Below is a small trained network, with its code and all its weights. Each question gives an input and a target symbol and asks what happens when units are switched off, that is, made to give their printed mean instead of their output.

import numpy as np


def w(rows, s, z=0):
    codes = np.array(rows[::2]) - 128.0
    scale = np.full(codes.shape[1], s)
    scale[-1] = z or s
    return codes * scale


def f(y):
    return y / 2 * (1 + np.tanh(0.7978845608 * (y + 0.044715 * y**3)))


def softmax(a):
    e = np.exp(a - a.max(-1, keepdims=True))
    return e / e.sum(-1, keepdims=True)


def log_softmax(a):
    a = a - a.max(-1, keepdims=True)
    return a - np.log(np.exp(a).sum(-1, keepdims=True))


def net(x, mask):
    ids = ['αβγεζθπστφψω'.index(c) for c in x.split()]
    T = len(ids)
    res = E[ids] + P[:T]
    u = 0
    for l in range(3):
        q, k, v = (res @ M[l].T for M in (Q, K, V))
        z = softmax(np.where(np.tri(T) > 0, q @ k.T / 3**0.5, -1e9)) @ v
        res = res + np.where(mask[u], z, O[l][:, -1]) @ O[l][:, :-1]
        u += 1
        y = f(res @ A[l][:, :-1].T + A[l][:, -1])
        res = res + np.where(mask[u : u + 4], y, B[l][:, -1]) @ B[l][:, :-1]
        u += 4
    return log_softmax(res[-1] @ U[:, :-1].T + U[:, -1])


Q, K, V, O, A, B = {}, {}, {}, {}, {}, {}
E = w([
[4,88,137,182,99],'α',
[117,127,109,67,120],'β',
[121,124,121,53,117],'γ',
[124,132,126,55,114],'ε',
[124,88,128,44,138],'ζ',
[123,105,123,95,178],'θ',
[147,108,188,64,147],'π',
[145,94,167,101,199],'σ',
[138,83,124,146,179],'τ',
[161,87,181,120,133],'φ',
[137,98,126,164,84],'ψ',
[150,83,176,103,59],'ω',
],0.023)
P = w([
[241,124,17,81,161],'0',
[227,108,41,81,163],'1',
[210,97,54,89,157],'2',
[191,97,78,94,155],'3',
[176,92,97,101,151],'4',
[160,86,114,109,146],'5',
[145,81,133,114,140],'6',
[130,74,154,120,137],'7',
[115,67,168,129,133],'8',
[99,59,184,137,127],'9',
[85,48,199,142,125],'10',
[71,45,222,149,121],'11',
[56,38,234,150,120],'12',
[42,36,254,159,113],'13',
],0.0096)
Q[0] = w([
[114,245,150,157,130],'0.h0',
[185,22,209,57,153],'0.h0',
[137,28,171,24,112],'0.h0',
],0.011)
K[0] = w([
[230,186,24,14,147],'0.h0',
[10,81,161,175,100],'0.h0',
[26,117,175,112,141],'0.h0',
],0.011)
V[0] = w([
[2,190,97,30,152],'0.h0',
[108,169,105,192,38],'0.h0',
[77,227,2,50,82],'0.h0',
],0.0069)
O[0] = w([
[2,131,102,119,137,129],'0.h0',
[159,33,92,175,62,38],'0.h0',
[69,135,82,127,106,2],'0.h0',
],0.013,0.0052)
A[0] = w([
[184,77,73,2,158,226],'0.n0',
[68,117,168,85,187,82],'0.n1',
[92,82,121,150,72,2],'0.n2',
[197,137,130,67,140,145],'0.n3',
],0.008,0.0029)
B[0] = w([
[92,214,148,220,78,251],'0.n0',
[233,197,127,50,138,197],'0.n1',
[244,188,106,42,254,137],'0.n2',
[135,160,114,210,77,200],'0.n3',
],0.0082,0.015)
Q[1] = w([
[84,218,215,77,137],'1.h0',
[183,147,151,138,19],'1.h0',
[51,54,2,99,149],'1.h0',
],0.0096)
K[1] = w([
[120,146,183,82,216],'1.h0',
[128,44,160,165,160],'1.h0',
[108,247,2,99,89],'1.h0',
],0.0088)
V[1] = w([
[85,106,140,169,209],'1.h0',
[108,180,192,127,98],'1.h0',
[76,148,231,94,3],'1.h0',
],0.0061)
O[1] = w([
[119,212,153,165,149,59],'1.h0',
[183,137,173,95,87,254],'1.h0',
[169,129,47,58,2,200],'1.h0',
],0.008,0.0079)
A[1] = w([
[94,78,181,187,253,192],'1.n0',
[36,28,122,164,182,216],'1.n1',
[207,33,64,188,89,137],'1.n2',
[189,23,185,28,84,253],'1.n3',
],0.0059)
B[1] = w([
[41,163,197,89,26,137],'1.n0',
[206,178,59,135,2,135],'1.n1',
[50,190,129,116,139,171],'1.n2',
[93,140,175,116,74,253],'1.n3',
],0.0079,0.013)
Q[2] = w([
[214,123,134,164,109],'2.h0',
[139,91,71,91,178],'2.h0',
[143,249,173,19,145],'2.h0',
],0.013)
K[2] = w([
[128,92,188,185,79],'2.h0',
[171,247,102,120,149],'2.h0',
[153,68,191,85,161],'2.h0',
],0.014)
V[2] = w([
[247,121,134,164,173],'2.h0',
[121,73,188,183,83],'2.h0',
[128,91,132,161,193],'2.h0',
],0.014)
O[2] = w([
[250,138,169,119,200,120],'2.h0',
[148,147,67,168,190,171],'2.h0',
[92,88,192,152,169,3],'2.h0',
],0.013,0.025)
A[2] = w([
[146,251,151,142,138,175],'2.n0',
[184,151,117,81,153,37],'2.n1',
[205,113,134,116,105,254],'2.n2',
[122,134,118,138,51,95],'2.n3',
],0.011)
B[2] = w([
[45,46,62,79,161,252],'2.n0',
[129,211,176,182,76,191],'2.n1',
[130,88,152,182,107,216],'2.n2',
[85,178,98,112,255,208],'2.n3',
],0.0088,0.041)
U = w([
[151,152,127,122,132,82],'α',
[99,191,148,187,105,52],'β',
[147,204,135,132,141,23],'γ',
[139,199,138,127,138,77],'ε',
[179,137,116,29,174,95],'ζ',
[90,69,153,112,84,247],'θ',
[186,172,114,106,28,186],'π',
[147,211,185,132,144,191],'σ',
[126,140,148,119,237,135],'τ',
[182,251,126,184,133,74],'φ',
[120,3,83,150,57,240],'ψ',
[184,172,75,116,147,2],'ω',
],0.0063,0.0072)

Each question gives the input, a string of symbols that net reads in full, and the target symbol t.
The units are the heads (3 rows each of Q, K, V and O) and the neurons (one row each of A and B). Each row of codes is followed by its name. A weight is (code - 128) times the scale printed after its matrix; where a second scale follows, it is the last column's (O, A, B and U).
mask holds one flag per unit, layer by layer, with each layer's heads first. A switched-off unit (its flag False) gives its mean, the last column of its rows in O or B, instead of its output. The means were averaged over made-up inputs and are rounded, as every weight is.
A unit's drop is (log p(t) with every unit on - log p(t) with that unit switched off) / (log p(t) with every unit on - log p(t) with every unit switched off).
The circuit of an input: a set's keep is (log p(t) with only the set's units on - log p(t) with every unit switched off) / (log p(t) with every unit on - log p(t) with every unit switched off). Starting from the 12 units with the biggest drops (on a tie, the unit counted first), units are removed one at a time, each time the one whose removal leaves the highest keep (on an exact tie, the one counted first), for as long as the keep stays at least 0.8.
units of the circuit, in order: the units of the circuit, biggest drop first
unit that matters most: the unit with the biggest drop
top k neurons: the k neurons with the biggest drops, biggest first
top k neurons in layer l: the k neurons of layer l with the biggest drops, biggest first
input τ ψ ω ζ θ τ ε ζ π ψ τ ζ ε, target τ: units of the circuit, in order	[2.h0 1.h0 0.h0]
input τ φ φ σ ε σ ζ θ σ ε, target σ: units of the circuit, in order	[2.n1 2.h0 0.h0]
input ε ζ θ ζ, target θ: unit that matters most	2.h0
input σ ε ε σ, target σ: top 4 neurons	[2.n1 2.n0 0.n1 2.n3]
input ψ ζ ζ π ζ π, target π: top 2 neurons	[1.n2 2.n1]
input ψ ψ β π γ ζ ψ π β, target ψ: top 3 neurons in layer 0	[0.n0 0.n3 0.n1]
input π ψ σ σ ζ φ τ, target φ: units of the circuit, in order	[2.n1 0.h0 2.h0]
input ζ π ε π γ ψ γ θ π ε ω ψ, target ω: units of the circuit, in order	[2.h0 1.h0 0.h0]
input γ φ π, target φ: top 2 neurons	[2.n1 0.n3]
input φ ε τ φ φ ε ζ θ ε π ε ψ σ, target ψ: units of the circuit, in order	[2.n3 0.h0 0.n1]
input ζ π θ φ σ ζ, target φ: units of the circuit, in order	[2.n1 2.h0 0.h0]
input π ζ π ζ ζ τ γ ψ ζ τ ψ ε, target ψ: units of the circuit, in order	[0.h0 2.n1 0.n1]
input γ ε β ε β β ε φ θ ζ ε ω θ τ, target ω: top 2 neurons	[0.n1 1.n3]
input β ψ ζ ζ γ β ε ζ ε ε, target ζ: unit that matters most	2.n3
input φ π π γ ζ π θ ε φ, target φ: units of the circuit, in order	[2.n1 2.h0 0.h0]
input ζ ζ φ γ ψ ε σ θ ω ε π τ ζ π, target τ: top 3 neurons	[2.n0 0.n1 0.n0]
input ε τ ζ ω π ζ σ, target σ: top 3 neurons	[1.n2 2.n1 0.n0]
input θ φ ψ ψ ζ, target ψ: top 4 neurons	[2.n3 1.n2 2.n1 0.n0]
input ζ β θ, target θ: units of the circuit, in order	[2.h0 0.h0]
input ζ φ ζ ζ γ π φ γ ψ, target ψ: top 2 neurons	[2.n3 1.n2]
input ε ε β θ ζ π θ π ψ ζ θ φ σ, target φ: units of the circuit, in order	[2.n1 0.h0 2.h0]
input ζ ω ζ π, target ω: unit that matters most	0.n0
input γ ζ θ ε π π σ ζ ε ζ ε, target ζ: top 3 neurons	[0.n3 0.n1 2.n1]
input ψ θ ε φ φ ψ ζ ε, target ψ: top 2 neurons in layer 2	[2.n3 2.n0]
input ζ ω ω τ ζ, target ω: top 3 neurons in layer 0	[0.n0 0.n2 0.n3]
